Below is a small trained network, with its code and all its weights. Each question gives an input and a target symbol and asks what happens when units are switched off, that is, made to give their printed mean instead of their output.

import numpy as np


def w(rows, s, z=0):
    codes = np.array(rows[::2]) - 128.0
    scale = np.full(codes.shape[1], s)
    scale[-1] = z or s
    return codes * scale


def norm(h):
    return h / np.sqrt((h * h).mean(-1, keepdims=True) + 1e-5)


def f(y):
    return y / 2 * (1 + np.tanh(0.7978845608 * (y + 0.044715 * y**3)))


def softmax(a):
    e = np.exp(a - a.max(-1, keepdims=True))
    return e / e.sum(-1, keepdims=True)


def log_softmax(a):
    a = a - a.max(-1, keepdims=True)
    return a - np.log(np.exp(a).sum(-1, keepdims=True))


def net(x, mask):
    ids = ['αβγεηλμξπσφ'.index(c) for c in x.split()]
    T = len(ids)
    res = E[ids] + P[:T]
    u = 0
    for l in range(2):
        r = norm(res)
        for j in range(2):
            rows = slice(4 * j, 4 * j + 4)
            q, k, v = (r @ M[l][rows].T for M in (Q, K, V))
            z = softmax(np.where(np.tri(T) > 0, q @ k.T / 4**0.5, -1e9)) @ v
            o = O[l][rows]
            res = res + np.where(mask[u + j], z, o[:, -1]) @ o[:, :-1]
        u += 2
        y = f(norm(res) @ A[l][:, :-1].T + A[l][:, -1])
        res = res + np.where(mask[u : u + 4], y, B[l][:, -1]) @ B[l][:, :-1]
        u += 4
    return log_softmax(norm(res)[-1] @ U[:, :-1].T + U[:, -1])


Q, K, V, O, A, B = {}, {}, {}, {}, {}, {}
E = w([
[71,103,149,97,136],'α',
[78,91,137,103,122],'β',
[93,88,176,109,159],'γ',
[15,78,163,128,79],'ε',
[156,118,32,156,175],'η',
[177,117,211,223,52],'λ',
[128,166,175,75,56],'μ',
[169,73,54,189,118],'ξ',
[112,52,142,146,95],'π',
[129,235,218,148,246],'σ',
[26,254,191,37,223],'φ',
],0.0061)
P = w([
[207,127,36,81,164],'0',
[121,156,128,90,99],'1',
[15,97,83,254,190],'2',
[174,153,214,82,118],'3',
[118,149,124,94,98],'4',
[27,97,110,246,184],'5',
[162,161,222,75,115],'6',
[120,145,126,103,97],'7',
[40,104,122,252,199],'8',
[163,165,222,74,117],'9',
[122,144,124,102,96],'10',
[49,110,127,251,207],'11',
[159,175,222,68,123],'12',
[127,146,117,96,97],'13',
],0.0045)
Q[0] = w([
[207,82,213,124,128],'0.h1',
[59,93,2,120,139],'0.h1',
[70,59,91,225,165],'0.h1',
[80,74,83,193,175],'0.h1',
[124,106,177,159,157],'0.h2',
[181,198,122,52,67],'0.h2',
[101,130,83,103,135],'0.h2',
[133,82,122,115,99],'0.h2',
],0.0083)
K[0] = w([
[123,245,121,134,155],'0.h1',
[104,1,137,105,138],'0.h1',
[98,63,59,59,144],'0.h1',
[101,60,79,21,125],'0.h1',
[117,96,136,127,161],'0.h2',
[109,214,174,148,85],'0.h2',
[156,113,146,82,105],'0.h2',
[110,121,122,129,113],'0.h2',
],0.01)
V[0] = w([
[51,215,120,107,113],'0.h1',
[109,68,125,192,131],'0.h1',
[116,177,164,143,44],'0.h1',
[215,184,167,162,151],'0.h1',
[156,193,61,148,156],'0.h2',
[128,186,140,70,163],'0.h2',
[97,106,119,128,197],'0.h2',
[2,140,91,195,168],'0.h2',
],0.003)
O[0] = w([
[136,189,150,74,185,128],'0.h1',
[115,122,119,169,55,126],'0.h1',
[234,136,183,133,123,67],'0.h1',
[164,170,228,156,157,44],'0.h1',
[185,4,99,96,151,3],'0.h2',
[198,60,80,172,50,105],'0.h2',
[114,192,120,166,80,215],'0.h2',
[70,240,151,216,70,197],'0.h2',
],0.0022,0.0012)
A[0] = w([
[108,155,178,152,255,4],'0.n1',
[114,94,102,100,196,202],'0.n2',
[86,164,148,74,187,121],'0.n3',
[170,139,21,205,153,127],'0.n4',
],0.0054,0.0015)
B[0] = w([
[142,93,70,121,3,224],'0.n1',
[150,137,202,201,90,195],'0.n2',
[195,28,138,198,164,250],'0.n3',
[88,203,186,91,87,178],'0.n4',
],0.0047,0.0017)
Q[1] = w([
[125,93,73,81,80],'1.h1',
[92,164,58,170,158],'1.h1',
[153,190,177,52,61],'1.h1',
[118,155,182,6,149],'1.h1',
[148,154,137,70,121],'1.h2',
[109,155,162,205,167],'1.h2',
[119,123,125,208,151],'1.h2',
[122,144,158,134,129],'1.h2',
],0.016)
K[1] = w([
[58,76,94,78,38],'1.h1',
[162,155,20,59,139],'1.h1',
[65,237,200,195,84],'1.h1',
[25,204,215,146,178],'1.h1',
[109,230,164,102,131],'1.h2',
[221,117,2,102,250],'1.h2',
[170,74,46,161,157],'1.h2',
[184,153,125,70,171],'1.h2',
],0.0096)
V[1] = w([
[133,206,49,129,125],'1.h1',
[170,103,155,194,109],'1.h1',
[96,128,142,125,254],'1.h1',
[124,201,192,124,148],'1.h1',
[93,133,93,189,178],'1.h2',
[53,137,138,112,110],'1.h2',
[94,90,94,175,115],'1.h2',
[131,123,140,99,161],'1.h2',
],0.0099)
O[1] = w([
[93,190,158,55,102,1],'1.h1',
[189,205,143,254,106,167],'1.h1',
[129,111,131,133,241,150],'1.h1',
[43,125,186,164,172,116],'1.h1',
[68,162,118,188,178,77],'1.h2',
[94,71,96,133,95,113],'1.h2',
[105,144,113,199,116,122],'1.h2',
[168,83,129,144,156,152],'1.h2',
],0.0069,0.0045)
A[1] = w([
[161,35,102,193,208,53],'1.n1',
[165,66,64,175,167,176],'1.n2',
[43,139,93,78,56,1],'1.n3',
[254,137,168,77,143,122],'1.n4',
],0.0068,0.0025)
B[1] = w([
[154,236,109,93,107,255],'1.n1',
[107,157,76,63,178,241],'1.n2',
[140,246,137,215,202,147],'1.n3',
[1,52,193,143,98,166],'1.n4',
],0.0068,0.0043)
U = w([
[129,163,76,44,154,120],'α',
[127,104,55,32,117,140],'β',
[213,139,78,189,183,147],'γ',
[13,107,74,184,110,131],'ε',
[66,229,140,41,138,61],'η',
[177,116,198,230,42,68],'λ',
[129,54,176,61,64,253],'μ',
[144,239,144,89,25,159],'ξ',
[202,66,62,145,7,99],'π',
[99,168,225,186,178,83],'σ',
[78,87,149,60,233,105],'φ',
],0.013,0.0035)

Each question gives the input, a string of symbols that net reads in full, and the target symbol t.
The units are the heads (4 rows each of Q, K, V and O) and the neurons (one row each of A and B). Each row of codes is followed by its name. A weight is (code - 128) times the scale printed after its matrix; where a second scale follows, it is the last column's (O, A, B and U).
mask holds one flag per unit, layer by layer, with each layer's heads first. A switched-off unit (its flag False) gives its mean, the last column of its rows in O or B, instead of its output. The means were averaged over made-up inputs and are rounded, as every weight is.
A unit's drop is (log p(t) with every unit on - log p(t) with that unit switched off) / (log p(t) with every unit on - log p(t) with every unit switched off).
The circuit of an input: a set's keep is (log p(t) with only the set's units on - log p(t) with every unit switched off) / (log p(t) with every unit on - log p(t) with every unit switched off). Starting from all 12 units, units are removed one at a time, each time the one whose removal leaves the highest keep (on an exact tie, the one counted first), for as long as the keep stays at least 0.8.
circuit, biggest first: the units of the circuit, biggest drop first
top k neurons: the k neurons with the biggest drops, biggest first
k most important neurons of layer l: the k neurons of layer l with the biggest drops, biggest first
input ξ μ σ γ γ σ, target ξ: circuit, biggest first	(1.h1)
input γ ξ γ ξ μ π ξ α φ, target γ: top 2 neurons	(0.n2 0.n4)
input φ ξ φ σ ξ γ γ γ φ σ ξ π μ η, target η: circuit, biggest first	(1.h1 0.n4)
input φ μ ξ ξ μ γ ξ, target μ: top 2 neurons	(0.n3 1.n4)
input β η γ π γ μ ξ μ γ, target β: top 2 neurons	(0.n1 0.n4)
input λ σ γ γ λ ε μ α σ π λ μ, target λ: circuit, biggest first	(1.h1 1.n1)
input ε β π μ φ γ ξ ξ φ, target ε: top 2 neurons	(0.n3 0.n4)
input σ γ π ξ α π π γ ξ, target σ: top 2 neurons	(0.n1 0.n4)
input φ ξ ε, target φ: circuit, biggest first	(0.n4 0.n3 1.h1)
input σ ξ γ π, target σ: top 3 neurons	(0.n1 1.n4 0.n3)
input α β φ π, target φ: top 2 neurons	(0.n2 0.n3)
input α π γ γ γ α π γ π σ γ λ, target α: circuit, biggest first	(0.n1 1.h1 1.n1)
input γ ε α, target γ: circuit, biggest first	(0.n2 1.h1)
input γ φ φ, target γ: circuit, biggest first	(0.n2 1.h1 0.n3)
input γ π σ α, target σ: top 3 neurons	(0.n3 0.n1 0.n4)
input μ π μ ε γ μ β α γ π, target μ: top 2 neurons	(0.n1 0.n2)
input β γ ξ, target β: top 3 neurons	(0.n1 0.n3 0.n4)
input μ η γ ξ, target μ: circuit, biggest first	(1.h2 0.n1 0.n4 1.n4)
input ε η π ε ε α π ξ α γ γ β β, target β: top 4 neurons	(0.n2 1.n3 1.n1 1.n2)
input ε σ α π γ π π λ γ π γ β γ, target λ: circuit, biggest first	(0.n1 1.h1 0.n3 0.h2)
input π λ γ η π η ξ, target λ: circuit, biggest first	(1.h1 0.n1 0.n4)
input γ μ η γ, target μ: circuit, biggest first	(1.h2)
input φ β γ λ π π γ ξ φ γ, target φ: top 2 neurons	(0.n2 1.n3)
input γ π γ γ γ ε γ λ α, target γ: top neuron	(0.n2)
input π μ ε ε φ γ ε π γ φ γ ξ η ξ, target ξ: 2 most important neurons of layer 0	(0.n4 0.n3)
input γ γ γ ξ ξ γ π, target π: top 3 neurons	(0.n3 0.n2 1.n3)
input γ γ π π π α π π ξ β, target β: top 2 neurons	(0.n2 0.n1)
input γ σ γ γ β ε ε, target σ: 2 most important neurons of layer 0	(0.n1 0.n4)
input ξ β π φ η, target η: most important neuron of layer 1	(1.n3)
